Below are the code and all the weights of a small trained network. Each question names an input and a class and asks about switching units off, where a switched-off unit gives its printed mean instead of its output.

import numpy as np


def w(rows, s, z=0):
    codes = np.array(rows[::2]) - 128.0
    scale = np.full(codes.shape[1], s)
    scale[-1] = z or s
    return codes * scale


def f(y):
    return np.maximum(y, 0)


def log_softmax(a):
    a = a - a.max(-1, keepdims=True)
    return a - np.log(np.exp(a).sum(-1, keepdims=True))


def net(x, mask):
    res = np.array(x, float).reshape(1, 2) / 4 @ E
    y = f(res @ A[0][:, :-1].T + A[0][:, -1])
    res = res + np.where(mask, y, B[0][:, -1]) @ B[0][:, :-1]
    return log_softmax(res[-1] @ U[:, :-1].T + U[:, -1])


A, B = {}, {}
E = w([
[76,147,253,71,69,105],'x0',
[115,189,40,30,68,200],'x1',
],0.012)
A[0] = w([
[98,185,44,78,40,188,124],'n0',
[196,130,84,162,146,159,108],'n1',
[154,47,190,187,168,40,107],'n2',
[149,89,95,132,161,147,91],'n3',
[140,82,138,149,132,108,147],'n4',
[127,36,170,240,151,106,80],'n5',
[85,182,107,195,144,112,250],'n6',
[153,111,156,107,194,103,212],'n7',
[104,95,152,122,67,116,173],'n8',
[76,137,218,105,74,117,87],'n9',
[101,48,164,169,178,10,93],'n10',
[143,121,57,156,237,127,140],'n11',
[135,77,57,136,144,93,96],'n12',
[114,158,146,147,132,131,205],'n13',
[220,79,87,146,138,152,96],'n14',
[221,110,76,151,153,140,115],'n15',
],0.013,0.015)
B[0] = w([
[124,254,57,177,142,202,248],'n0',
[158,129,209,97,88,75,180],'n1',
[142,211,122,173,130,142,229],'n2',
[126,143,184,126,42,66,155],'n3',
[140,148,81,167,133,212,169],'n4',
[100,233,106,168,104,173,213],'n5',
[143,63,123,47,241,109,223],'n6',
[112,117,114,91,250,151,200],'n7',
[179,87,181,116,164,87,184],'n8',
[225,98,251,19,18,11,198],'n9',
[164,236,122,190,74,151,215],'n10',
[195,86,174,78,102,97,215],'n11',
[176,133,173,110,69,66,166],'n12',
[122,74,135,48,207,90,188],'n13',
[146,143,189,111,59,85,177],'n14',
[150,111,203,93,100,69,191],'n15',
],0.0094,0.019)
U = w([
[157,112,193,107,25,55,89],'0',
[131,229,105,177,103,191,83],'1',
[128,76,121,99,249,137,248],'2',
[117,73,103,185,113,145,95],'3',
[54,77,133,152,137,145,95],'4',
],0.016,0.011)

Each question gives the input, the list of numbers given to net, and the class t.
The units are the neurons (one row each of A and B). Each row of codes is followed by its name. A weight is (code - 128) times the scale printed after its matrix; where a second scale follows, it is the last column's (A, B and U).
mask holds one flag per neuron, in row order. A switched-off neuron (its flag False) gives its mean, the last column of its row in B, instead of its output. The means were averaged over made-up inputs and are rounded, as every weight is.
A unit's drop is (log p(t) with every unit on - log p(t) with that unit switched off) / (log p(t) with every unit on - log p(t) with every unit switched off).
The circuit of an input: a set's keep is (log p(t) with only the set's units on - log p(t) with every unit switched off) / (log p(t) with every unit on - log p(t) with every unit switched off). Starting from the 12 units with the biggest drops (on a tie, the unit counted first), units are removed one at a time, each time the one whose removal leaves the highest keep (on an exact tie, the one counted first), for as long as the keep stays at least 0.8.
circuit, biggest first: the units of the circuit, biggest drop first
unit that matters most: the unit with the biggest drop
top k neurons: the k neurons with the biggest drops, biggest first
drop when u is switched off: that unit's drop, to one decimal
input [-2,-3], class 2: unit that matters most => n0
input [-3,0], class 2: circuit, biggest first => n9, n10
input [1,4], class 1: top 2 neurons => n0, n7
input [-7,-8], class 1: top 2 neurons => n5, n2
input [-6,6], class 0: top 4 neurons => n15, n1, n11, n5
input [2,4], class 1: top 2 neurons => n0, n7
input [-3,-4], class 1: top 4 neurons => n9, n5, n10, n2
input [1,3], class 2: top 2 neurons => n10, n5
input [5,-6], class 1: top 4 neurons => n2, n10, n5, n11
input [-2,3], class 2: top 3 neurons => n10, n5, n2
input [3,7], class 1: drop when n0 is switched off => 0.3
input [3,-8], class 1: drop when n11 is switched off => 0.0
input [3,5], class 1: drop when n0 is switched off => 0.9
input [7,-8], class 1: circuit, biggest first => n10
